Moves between states:
q127: u>q838, v>q102, e>q877, r>q537, n>q545
q960: u>q695, v>q496, e>q593, r>q247, n>q41
q273: u>q496, v>q346, e>q342, r>q613, n>q902
q319: u>q972, v>q862, e>q302, r>q801, n>q879
q78: u>q618, v>q898, e>q792, r>q983, n>q911
q877: u>q346, v>q127, e>q235, r>q534, n>q838
q676: u>q302, v>q994, e>q23, r>q229, n>q319
q794: u>q129, v>q618, e>q508, r>q218, n>q23
q205: u>q24, v>q714, e>q983, r>q778, n>q215
q898: u>q911, v>q778, e>q78, r>q205, n>q963
q19: u>q822, v>q529, e>q146, r>q628, n>q203
q857: u>q119, v>q303, e>q102, r>q533, n>q48
q301: u>q66, v>q169, e>q63, r>q835, n>q662
q24: u>q229, v>q215, e>q398, r>q963, n>q508
q545: u>q439, v>q119, e>q838, r>q829, n>q388
q342: u>q960, v>q273, e>q456, r>q388, n>q496
q215: u>q508, v>q792, e>q24, r>q586, n>q794
q593: u>q835, v>q960, e>q529, r>q884, n>q695
q703: u>q269, v>q687, e>q479, r>q956, n>q362
q902: u>q628, v>q239, e>q496, r>q718, n>q712
q239: u>q712, v>q439, e>q902, r>q456, n>q884
q275: u>q890, v>q281, e>q292, r>q879, n>q638
q614: u>q212, v>q418, e>q767, r>q662, n>q752
q129: u>q281, v>q23, e>q801, r>q836, n>q870
q162: u>q586, v>q269, e>q778, r>q575, n>q143
q190: u>q479, v>q969, e>q752, r>q719, n>q703
q829: u>q342, v>q235, e>q927, r>q119, n>q273
q444: u>q533, v>q75, e>q166, r>q563, n>q440
q807: u>q829, v>q533, e>q537, r>q857, n>q235
q801: u>q275, v>q129, e>q300, r>q862, n>q281
q969: u>q703, v>q66, e>q190, r>q767, n>q687
q169: u>q662, v>q146, e>q301, r>q695, n>q928
q838: u>q239, v>q545, e>q346, r>q927, n>q439
q440: u>q877, v>q604, e>q533, r>q30, n>q127
q719: u>q735, v>q767, e>q690, r>q969, n>q956
q533: u>q235, v>q440, e>q807, r>q303, n>q877
q767: u>q956, v>q614, e>q719, r>q66, n>q212
q712: u>q301, v>q884, e>q628, r>q593, n>q169
q122: u>q714, v>q735, e>q379, r>q479, n>q575
q362: u>q983, v>q379, e>q269, r>q737, n>q205
q956: u>q514, v>q212, e>q735, r>q687, n>q737
q690: u>q122, v>q719, e>q677, r>q190, n>q735
q247: u>q146, v>q256, e>q884, r>q496, n>q19
q792: u>q794, v>q78, e>q215, r>q143, n>q618
q48: u>q613, v>q534, e>q119, r>q877, n>q221
q498: u>q862, v>q218, e>q994, r>q794, n>q836
q890: u>q102, v>q638, e>q604, r>q166, n>q857
q879: u>q166, v>q694, e>q972, r>q281, n>q444
q388: u>q247, v>q613, e>q439, r>q273, n>q256
q143: u>q218, v>q983, e>q586, r>q78, n>q398
q432: u>q190, v>q63, e>q418, r>q822, n>q969
q66: u>q687, v>q662, e>q969, r>q614, n>q677
q456: u>q593, v>q342, e>q718, r>q439, n>q960
q694: u>q444, v>q670, e>q879, r>q870, n>q75
q218: u>q836, v>q398, e>q498, r>q618, n>q322
q418: u>q752, v>q432, e>q614, r>q928, n>q190
q229: u>q300, v>q508, e>q322, r>q994, n>q801
q677: u>q379, v>q690, e>q687, r>q752, n>q122
q293: u>q778, v>q479, e>q737, r>q122, n>q162
q221: u>q718, v>q927, e>q613, r>q838, n>q456
q822: u>q719, v>q203, e>q928, r>q63, n>q767
q862: u>q879, v>q836, e>q319, r>q129, n>q694
q534: u>q221, v>q537, e>q48, r>q127, n>q927
q203: u>q767, v>q835, e>q822, r>q301, n>q614
q788: u>q537, v>q166, e>q30, r>q890, n>q807
q575: u>q792, v>q514, e>q714, r>q269, n>q78
q737: u>q898, v>q293, e>q514, r>q379, n>q778
q292: u>q604, v>q275, e>q75, r>q972, n>q890
q835: u>q614, v>q695, e>q203, r>q169, n>q418
q322: u>q670, v>q229, e>q836, r>q676, n>q300
q75: u>q440, v>q292, e>q444, r>q610, n>q604
q479: u>q162, v>q703, e>q293, r>q735, n>q269
q303: u>q48, v>q30, e>q857, r>q440, n>q534
q911: u>q676, v>q963, e>q618, r>q24, n>q994
q687: u>q362, v>q677, e>q703, r>q212, n>q379
q638: u>q857, v>q563, e>q890, r>q444, n>q303
q884: u>q169, v>q247, e>q712, r>q960, n>q146
q23: u>q870, v>q676, e>q129, r>q322, n>q302
q256: u>q19, v>q718, e>q247, r>q902, n>q529
q618: u>q23, v>q911, e>q794, r>q398, n>q676
q102: u>q545, v>q857, e>q127, r>q807, n>q119
q778: u>q963, v>q162, e>q898, r>q714, n>q586
q972: u>q788, v>q879, e>q610, r>q275, n>q166
q269: u>q143, v>q362, e>q162, r>q514, n>q983
q718: u>q529, v>q456, e>q256, r>q239, n>q593
q398: u>q322, v>q24, e>q218, r>q911, n>q229
q586: u>q498, v>q143, e>q963, r>q792, n>q218
q529: u>q203, v>q593, e>q19, r>q712, n>q835
q379: u>q205, v>q122, e>q362, r>q293, n>q714
q628: u>q63, v>q712, e>q41, r>q529, n>q301
q563: u>q303, v>q610, e>q638, r>q75, n>q30
q670: u>q75, v>q300, e>q694, r>q302, n>q292
q30: u>q534, v>q788, e>q303, r>q604, n>q537
q302: u>q610, v>q319, e>q870, r>q300, n>q972
q714: u>q215, v>q575, e>q205, r>q162, n>q792
q662: u>q677, v>q928, e>q66, r>q418, n>q690
q514: u>q78, v>q737, e>q575, r>q362, n>q898
q752: u>q293, v>q190, e>q212, r>q690, n>q479
q281: u>q638, v>q870, e>q275, r>q694, n>q563
q735: u>q575, v>q956, e>q122, r>q703, n>q514
q119: u>q388, v>q48, e>q545, r>q235, n>q613
q235: u>q273, v>q877, e>q829, r>q48, n>q346
q613: u>q256, v>q221, e>q388, r>q346, n>q718
q695: u>q418, v>q41, e>q835, r>q146, n>q432
q346: u>q902, v>q838, e>q273, r>q221, n>q239
q300: u>q292, v>q801, e>q670, r>q319, n>q275
q63: u>q969, v>q301, e>q432, r>q203, n>q66
q994: u>q319, v>q498, e>q676, r>q508, n>q862
q928: u>q690, v>q822, e>q662, r>q432, n>q719
q836: u>q694, v>q322, e>q862, r>q23, n>q670
q870: u>q563, v>q302, e>q281, r>q670, n>q610
q496: u>q41, v>q902, e>q960, r>q256, n>q628
q508: u>q801, v>q794, e>q229, r>q498, n>q129
q963: u>q994, v>q586, e>q911, r>q215, n>q498
q439: u>q884, v>q388, e>q239, r>q342, n>q247
q212: u>q737, v>q752, e>q956, r>q677, n>q293
q610: u>q30, v>q972, e>q563, r>q292, n>q788
q604: u>q127, v>q890, e>q440, r>q788, n>q102
q146: u>q928, v>q19, e>q169, r>q41, n>q822
q41: u>q432, v>q628, e>q695, r>q19, n>q63
q927: u>q456, v>q829, e>q221, r>q545, n>q342
q537: u>q927, v>q807, e>q534, r>q102, n>q829
q983: u>q398, v>q205, e>q143, r>q898, n>q24
q166: u>q807, v>q444, e>q788, r>q638, n>q533

The rows follow the links: the fewer symbols apart two states are, the more alike their rows tend to be.

Each row is also shifted at random along 6 hidden directions that mean nothing.

Some states, each with a row of numbers:
q545 -> [ -42,  -66,   49,   26,   17,   -2,   20,   26,  -32,   18,   -3,   28,   24,   17,   48,  -13,  -77,   21,    7,  -41,  -15,   25,   -5,  -18,   20,   21,    9,  -79,  -19,  -36,  117,   23,  -16,   27,   26,    4,   36,   -5,    7,   46,   15,  -32,   21,  -20,   51]
q322 -> [-121,   25,    0,  -67,  -51,  -16,   16,   -4,   64,   72,  -33,   65,   -4,  -50,  -26,  -55,    2,   39,   43,   85,   30,   67,   10,  -27,   11,  -61,   10,  -35,  -33,   12,   81,  -17,   12,   37,   54,    0,   37,   10,   20,  -28,  -22,   13,  -27,   43,   -8]
q690 -> [ -29,   26,  -35,   25,    2,   49,  -14,  -19,  -30,  -25,   17,   13,  -32,   22,   40,   22,  -18,    7,  -33,  -21,   10,   -1,   42,  -21,  -45,   14,   14,   42,  -11,   13,  -67,   -2,  -35,  -36,   -7,   18,  -18,    1,  -38,   -1,    0,   11,  -29,    0,  -28]
q618 -> [  85,   32,   21,  -25,    0,  -39,    3,  -50,   30,   40,    3,   37,  -28,  -46,  -58,    9,   23,    7,   22,   27,   67,   47,   -9,   32,   14,  -17,   12,   -1,   -9,    9,   21,  -40,   26,   21,    9,  -19,  -19,    7,   23,  -32,   -6,   14,    2,   21,   -7]
q614 -> [  -5,   20,  -29,   33,    0,   71,   -6,   -2,  -48,    2,   19,   20,  -29,   31,   69,  -24,  -47,   -9,  -37,  -20,    0,   11,   36,  -43,  -42,   16,    9,    1,  -34,   21,   15,   -8,  -45,  -21,   -1,   38,    3,   -3,  -52,    9,    4,    2,  -33,   -2,  -30]
q418 -> [ -79,   11,    3,   53,   36,   56,   -4,  -19,   -7,   23,   40,   30,  -24,   31,  -23,  -19,  -18,  -26,  -26,   11,   15,   27,   13,  -17,  -30,    9,    9,  -40,  -42,    6,   59,  -24,  -23,  -13,  -16,   37,  -21,    1,  -43,   18,    7,  -16,   15,  -11,    2]
q575 -> [  59,   64,  -21,   -4,   -5,   15,  -16,  -33,  -23,   12,   13,  -15,  -43,  -17,   22,  -32,   14,  -35,  -23,   10,   42,    0,    0,   15,  -13,    1,  -10,   46,   -2,   44,  -28,  -46,    0,   -8,  -23,    8,  -24,    0,  -21,  -34,   -6,   34,  -37,   10,  -61]
q275 -> [  46,  -15,    5,  -58,  -55,  -31,   14,   25,  -25,   12,  -47,   15,   12,  -34,   91,  -14,  -48,   46,   26,  -26,   -3,   18,    6,  -22,   24,   -9,    7,    4,    6,   -2,   25,   24,   -3,   34,   51,  -23,   57,   -2,   31,   -7,   -4,   13,  -45,   21,   -4]
q166 -> [  54,  -24,   19,  -34,  -12,  -46,   11,   28,   17,    7,  -22,  -25,   36,  -19,  -30,    1,   31,  -11,   29,   -3,  -24,  -15,  -40,   18,   38,   -6,  -15,  -21,   19,  -12,   30,   15,   35,   29,    5,  -21,   23,   -3,   38,   -3,    0,  -10,   24,    0,   20]
q19 -> [  -2,  -14,   10,   62,   50,   37,   -5,    3,   26,    2,   35,   -9,    4,   41,  -43,  -35,   -2,  -26,  -22,   48,  -18,  -11,   -1,   -4,  -18,   -4,  -14,  -34,  -16,   -4,   26,  -10,  -12,  -23,  -32,   32,  -30,    1,  -29,   30,    3,  -17,   33,  -22,   18]
q75 -> [  -2,  -16,   -7,  -65,  -52,  -23,   24,   40,  -17,   14,  -38,    5,   31,  -23,   -1,   29,   23,   -2,   38,  -54,  -33,   11,  -23,  -21,   27,    2,    6,  -32,   -5,   -9,   60,   29,   23,   42,   38,  -11,   64,   -7,   28,  -11,    6,  -20,    6,   17,   14]
q281 -> [  30,  -20,   20,  -45,  -28,  -56,    9,   -1,   13,    7,  -35,   19,   12,  -39,   26,   12,  -22,   56,   34,    0,   16,   18,    2,    9,   29,  -13,   10,    8,   20,  -17,   -6,   16,   12,   25,   37,  -37,   25,    5,   44,   -9,   -8,   13,  -18,   16,   16]
q879 -> [  45,  -21,   24,  -37,  -17,  -66,    2,   -3,   17,  -11,  -33,   -5,   15,  -37,   23,   12,  -13,   51,   27,    6,   13,   -5,   -5,   27,   35,  -12,   -1,   27,   38,  -17,  -42,   17,   17,   16,   21,  -46,    8,    4,   51,   -9,   -8,   18,  -14,    8,   14]
q963 -> [ -32,   47,    4,  -25,  -12,  -19,   -3,  -36,  -25,   24,    2,    0,  -34,  -37,    4,   -4,   15,  -25,    2,  -21,   56,   21,  -17,   30,   12,    8,    2,   21,   -1,   29,   10,  -41,   19,   20,   -5,  -13,   -8,   -2,    9,  -38,   -1,   22,  -20,   15,  -39]
q247 -> [  34,  -37,   -2,   39,   19,   40,    5,   23,    2,  -10,   11,   17,   17,   42,    1,    2,  -27,   10,  -13,    2,  -41,   -2,   21,  -38,  -24,    6,    6,  -38,  -20,  -22,   28,   26,  -26,  -16,    5,   25,    7,   -1,  -25,   38,    7,  -28,   20,  -16,   33]
q319 -> [ -68,   16,   22,  -49,  -22,  -43,    9,   -3,   48,   53,  -19,   10,    8,  -47,  -49,  -44,   30,   -5,   38,   56,   25,   29,  -34,   21,   36,  -35,  -12,  -28,   -4,   11,   69,  -25,   39,   40,   14,  -14,   15,    3,   35,  -27,  -12,    9,    6,   22,   -3]
q735 -> [ 103,   66,  -44,    2,   12,   37,  -10,  -25,   29,    6,   36,   -8,  -21,   12, -153,   49,  128,  -83,   -8,    8,    3,   -2,  -20,    3,  -35,    0,    1,    5,  -27,   28,  -17,  -36,   26,  -18,  -44,   32,  -38,    0,  -35,  -35,    2,  -18,   48,    9,  -24]
q293 -> [  49,   55,  -22,   14,   12,   19,  -19,  -37,  -18,  -10,   24,  -19,  -39,   -1,   -6,    1,   26,  -36,  -27,   -2,   34,  -11,    3,   21,  -20,   11,   -7,   51,    3,   34,  -61,  -38,   -2,  -23,  -36,    7,  -41,    1,  -24,  -25,   -2,   24,  -17,    1,  -47]
q440 -> [  69,  -43,   30,  -10,    5,  -55,   -2,   21,   60,  -12,  -25,  -31,   40,  -13,    3,  -38,  -10,   42,   22,   75,  -25,  -31,  -12,   26,   34,  -32,  -24,   10,   43,  -21,  -38,   22,   16,    1,    3,  -29,   -2,    3,   46,   15,  -15,   12,    5,   -7,   26]
q127 -> [ -77,  -31,  -12,  -14,   -1,  -38,  -11,   51,  119,  -33,  -26,  -76,   67,    8,  -63,  -54,   65,   17,   22,  140,  -79,  -82,  -21,   18,   22,  -62,  -50,   31,   57,  -13, -104,   36,   30,  -26,  -23,  -15,  -15,    7,   38,   13,  -26,    7,   22,   -8,   18]
q822 -> [ 104,   32,  -50,   28,    7,   64,  -14,   22,  -38,  -33,   26,  -55,   -5,   45,    7,   -6,   39,  -72,  -44,  -26,  -45,  -53,   -5,  -19,  -35,   22,  -20,   33,   -3,   32,  -48,   -4,  -14,  -36,  -49,   40,  -15,   -9,  -50,    0,    7,   -3,    0,  -14,  -40]
q884 -> [ -58,  -43,   38,   73,   55,   21,   -5,   -3,   33,    6,   26,   17,    5,   36,   16,  -60,  -71,   31,  -20,   72,    0,    3,   23,   -3,   -9,  -14,   -7,  -38,  -10,  -21,   29,    0,  -32,  -21,   -9,   17,  -27,    6,  -15,   50,   -3,   -4,   13,  -27,   35]
q269 -> [ -60,   41,  -49,  -17,  -19,   11,  -16,  -36,   51,  -23,   -5,   24,  -25,  -11,  -35,   43,   38,   45,   -1,   51,   20,    5,   51,   -9,  -40,  -30,   20,   71,    7,    9, -133,    0,  -11,  -38,    8,   -6,  -31,   14,   -9,  -28,  -20,   23,  -30,   24,  -24]
q857 -> [   0,  -45,   30,   -5,   -2,  -36,    4,   34,  -20,  -12,  -23,  -43,   33,   -5,   78,  -42,  -47,   14,    5,   -8,  -24,  -34,  -24,   18,   41,    5,  -26,   -2,   37,  -13,    8,   21,    5,   18,    3,  -22,   23,   -6,   32,   21,    1,    9,  -11,  -16,   13]
q102 -> [ -33,  -62,   11,   -5,    6,  -56,    0,   25,   12,  -68,  -26,  -44,   47,    9,    9,   63,    3,   46,   16,  -26,  -46,  -56,   -3,   27,   26,   11,   -5,   38,   63,  -45, -108,   59,   11,  -13,    3,  -45,   -3,    1,   43,   23,    3,   -7,   20,  -20,   45]
q498 -> [ -75,   37,  -16,  -58,  -38,  -24,    5,  -13,   10,   21,  -19,   15,  -10,  -39,  -40,   27,   49,   -4,   26,   -9,   25,   23,   -9,    7,   11,  -13,   11,   14,   -4,   12,    2,  -13,   26,   24,   19,  -15,   16,    1,   18,  -41,   -5,    8,   -9,   28,  -20]
q792 -> [  86,   43,  -22,  -38,  -32,   -2,   -3,  -37,   16,   15,  -11,   48,  -33,  -33,   -5,   24,    9,   34,   11,   17,   44,   41,   33,  -11,  -20,  -21,   23,   34,  -14,   14,  -34,  -16,   -5,   -1,   25,   -8,   -3,    8,    2,  -36,  -11,   22,  -36,   32,  -25]
q190 -> [  22,    6,  -32,   19,   -9,   63,    4,  -29,  -35,   -7,   11,   90,  -36,   22,   25,   74,  -45,   49,  -16,  -56,   18,   57,   76,  -63,  -61,   19,   57,   -4,  -51,  -15,   -6,   15,  -54,  -23,   37,   24,    9,    5,  -45,    9,   10,  -16,  -22,   13,   10]
q898 -> [  -6,   38,  -14,   -8,    8,  -27,  -16,  -55,   -2,  -26,    8,   -3,  -34,  -22,  -27,   66,   35,    9,   -4,  -20,   50,   -3,   10,   41,   -8,   10,   14,   71,   25,    8, -110,  -20,   10,  -18,  -15,  -28,  -45,    6,    8,  -33,   -2,   23,  -12,    7,  -23]
q927 -> [  -9,  -63,   47,   32,   25,   -5,   14,   25,   -5,   14,    1,   16,   26,   17,   33,  -27,  -68,   25,    5,   -4,  -18,   13,   -2,  -11,   17,    5,    1,  -67,  -10,  -33,   86,   21,  -14,   15,   18,    3,   21,   -1,    7,   45,    9,  -22,   20,  -19,   50]
q628 -> [  64,    0,  -15,   46,   21,   52,  -12,   29,    6,   -8,   21,  -42,    7,   42,   32,  -84,  -18,  -35,  -37,   57,  -39,  -43,    1,  -18,  -20,  -11,  -34,    0,   -3,   20,   -3,   -4,  -23,  -31,  -36,   39,  -15,   -2,  -35,   23,   -6,    6,   -6,  -21,  -20]
q537 -> [   2,  -38,  -12,  -30,  -34,   -7,   10,   65,  -39,  -28,  -35,  -43,   44,   11,   73,    1,  -14,   -1,    7,  -55,  -68,  -41,  -16,  -23,   20,   13,  -16,    1,   23,  -10,   -1,   48,    0,   14,   14,   -6,   54,  -10,   15,   15,    5,  -10,   -9,   -6,    7]
q778 -> [ -61,   78,  -33,  -26,  -24,   24,  -11,  -15,   11,   37,   11,  -17,  -32,  -21,  -20,  -63,   51,  -57,   -9,   50,   27,    4,  -17,    4,   -9,  -25,  -22,   23,  -18,   57,   10,  -52,   15,    3,  -23,   23,  -10,    1,  -20,  -44,  -14,   29,  -26,   23,  -67]
q221 -> [ -56,  -30,  -39,  -15,  -31,   27,    1,   78,    1,  -36,  -28,  -50,   52,   34,   42,  -26,    9,   -5,   -1,    7,  -97,  -60,   -1,  -44,   -4,  -12,  -24,    5,   16,   -4,  -32,   54,  -10,  -14,    1,   18,   41,   -4,   -7,   22,   -4,  -12,   -7,   -8,    1]
q593 -> [ 105,  -43,   16,   63,   47,   24,    1,   -2,  -39,  -30,   28,   11,    2,   44,    4,   55,  -34,    1,  -23,  -65,  -16,   -5,   15,   -8,  -18,   43,   18,  -24,   -7,  -31,    5,   21,  -25,  -19,  -13,   10,  -15,   -5,  -23,   39,   21,  -30,   34,  -31,   42]
q143 -> [ -91,   62,  -34,  -45,  -36,   11,    0,  -16,   -3,   23,   -4,   10,  -26,  -28,  -35,   11,   55,  -31,    8,   -7,   26,   22,   -6,   -4,   -9,   -9,    7,   17,  -18,   33,    5,  -27,   16,   11,    3,    6,    6,   -1,  -10,  -44,   -5,   10,  -16,   27,  -42]
q695 -> [ -14,  -22,  -33,   34,   10,   52,    0,    8,   14,  -35,   12,   35,    7,   48,  -36,   64,    6,   26,  -13,  -11,  -41,    1,   50,  -49,  -51,    4,   28,   -5,  -22,  -27,  -45,   38,  -34,  -41,    9,   24,   -5,    5,  -35,   27,    7,  -32,   19,   -6,   32]

From each start, follow one symbol. Which state do you reach?
Answers are names.
start [  51,  -47,   11,    1,   -4,   -8,    9,   45,    3,  -13,  -16,  -22,   41,   16,   25,  -14,  -17,    8,    7,   -5,  -53,  -25,  -12,  -13,   16,    0,  -13,  -24,   14,  -20,   19,   35,    0,    6,    8,    0,   28,   -5,   13,   27,    3,  -15,   15,  -13,   29]
u q273
start [  27,   48,   -5,   30,   29,   19,  -15,  -45,  -40,   -2,   38,  -13,  -45,    3,   -8,   12,   17,  -52,  -30,  -34,   47,    0,   -8,   31,  -13,   30,   -2,   28,   -7,   29,  -19,  -46,    1,  -13,  -41,   10,  -42,   -3,  -27,  -20,    7,   13,   -2,   -7,  -38]
n q269
start [  54,  -59,   42,   -1,    4,  -48,    6,   16,   36,   -3,  -24,    9,   33,  -11,   37,  -27,  -57,   68,   22,   45,   -9,   -2,    6,    8,   30,  -23,   -3,  -14,   25,  -33,    2,   29,   -3,   11,   28,  -28,   12,    5,   41,   27,   -7,    6,   -4,   -7,   43]
u q235
start [  23,  -36,   -7,  -23,  -27,    2,   12,   59,   16,    2,  -27,  -18,   47,   11,   14,  -32,    0,    5,   17,   16,  -65,  -20,  -12,  -33,   14,  -20,  -15,  -30,    2,  -10,   38,   37,    4,   13,   18,    8,   46,   -2,   11,   18,   -2,  -16,    6,    0,   20]
r q127
start [  81,   58,  -17,   10,   11,    4,  -21,  -42,   16,   -3,   20,  -14,  -38,  -13,  -11,  -22,   24,  -15,  -21,   50,   44,   -8,    9,   27,  -16,  -14,  -10,   59,   10,   35,  -77,  -41,    0,  -26,  -32,    0,  -50,    5,  -14,  -29,  -14,   36,  -27,    6,  -50]
u q78
start [ -73,  -44,    1,   32,   28,   -9,   -6,   38,   18,  -51,    1,  -65,   42,   37,   -7,    0,   14,   -7,   -9,   14,  -63,  -71,  -15,   16,   10,    6,  -27,   14,   42,  -23,  -68,   36,    4,  -26,  -32,   -5,  -15,   -2,    9,   33,    2,  -12,   31,  -32,   26]
u q496
start [  75,  -39,   18,    3,   -7,   -2,    9,   52,  -52,   -5,  -16,  -39,   30,   13,   93,  -44,  -51,  -13,   -6,  -43,  -42,  -27,  -25,  -11,   28,   19,  -21,  -26,   11,   -3,   59,   24,   -5,   20,    3,    2,   42,  -13,    8,   26,   10,   -6,   -9,  -18,    6]
e q119
start [ -83,  -57,   11,   36,   29,    9,    5,   22,   34,  -20,    5,    8,   35,   38,  -40,   22,   -8,   25,    5,   16,  -45,  -11,   11,  -16,   -8,   -2,    4,  -37,    0,  -41,    3,   37,  -11,  -16,    2,    7,   -2,    3,   -2,   42,    5,  -32,   42,  -20,   57]
e q239
start [  43,   -8,   17,   76,   51,   35,  -13,  -20,  -35,  -16,   37,  -10,  -24,   35,   61,  -33,  -65,   -7,  -46,   -1,   18,  -13,   17,    8,  -20,   24,   -5,    6,   -1,    2,  -11,  -18,  -36,  -30,  -32,   18,  -39,   -2,  -33,   29,    6,    9,  -10,  -28,   -6]
v q835
start [  55,   30,  -11,  -57,  -41,  -27,    5,  -11,  -46,    7,  -21,    5,  -19,  -41,   24,   43,   17,   -6,   15,  -72,   29,   18,  -11,    8,   14,   17,   13,   26,    4,   16,   -3,   -7,   19,   28,   19,  -23,   24,   -5,   18,  -38,    4,   12,  -26,   22,  -27]
v q498
start [ 125,  -19,    1,   51,   33,   39,   -4,   15,  -33,  -19,   27,  -20,    5,   44,   10,    0,  -14,  -35,  -30,  -30,  -31,  -22,   -2,  -13,  -17,   27,   -7,  -21,  -10,   -3,   18,    6,  -18,  -19,  -26,   28,  -10,   -7,  -30,   31,   14,  -21,   23,  -26,   11]
u q301
start [  77,   44,  -24,  -76,  -66,  -11,    4,   17,   31,   46,  -35,    3,   -1,  -46,   13,  -66,   25,    0,   26,   59,    5,   18,   -9,  -18,   14,  -47,  -15,    9,   -9,   37,   33,  -17,   19,   29,   26,    1,   38,    2,   16,  -41,  -19,   29,  -44,   38,  -45]
e q129
start [   4,  -32,   44,  -12,    8,  -49,    8,   22,   37,   27,  -14,  -22,   34,  -19,  -15,  -56,   -4,    0,   26,   49,   -9,   -9,  -39,   28,   48,  -22,  -27,  -37,   17,  -10,   59,   -1,   30,   28,    2,  -17,    9,    0,   40,   11,   -6,   -1,   21,   -5,   23]
v q890
start [ -45,  -23,   62,  -22,    0,  -53,   20,   -1,   -5,   52,  -14,   19,    8,  -38,   16,  -43,  -38,    7,   31,   -3,   34,   39,  -36,   25,   53,   -1,   -5,  -60,   -6,   -9,  125,  -18,   24,   55,   25,  -22,   27,   -3,   39,    2,    2,   -2,    8,    2,   22]
e q75
start [ -74,  -53,  -21,   -1,  -12,   12,    3,   51,   16,  -45,  -23,  -12,   47,   35,   10,   30,   -4,   37,    6,   -5,  -79,  -36,   21,  -38,  -11,   -5,    3,   -2,   14,  -34,  -45,   64,  -15,  -19,   16,    2,   27,    1,    2,   33,    2,  -23,   12,  -10,   39]
n q239
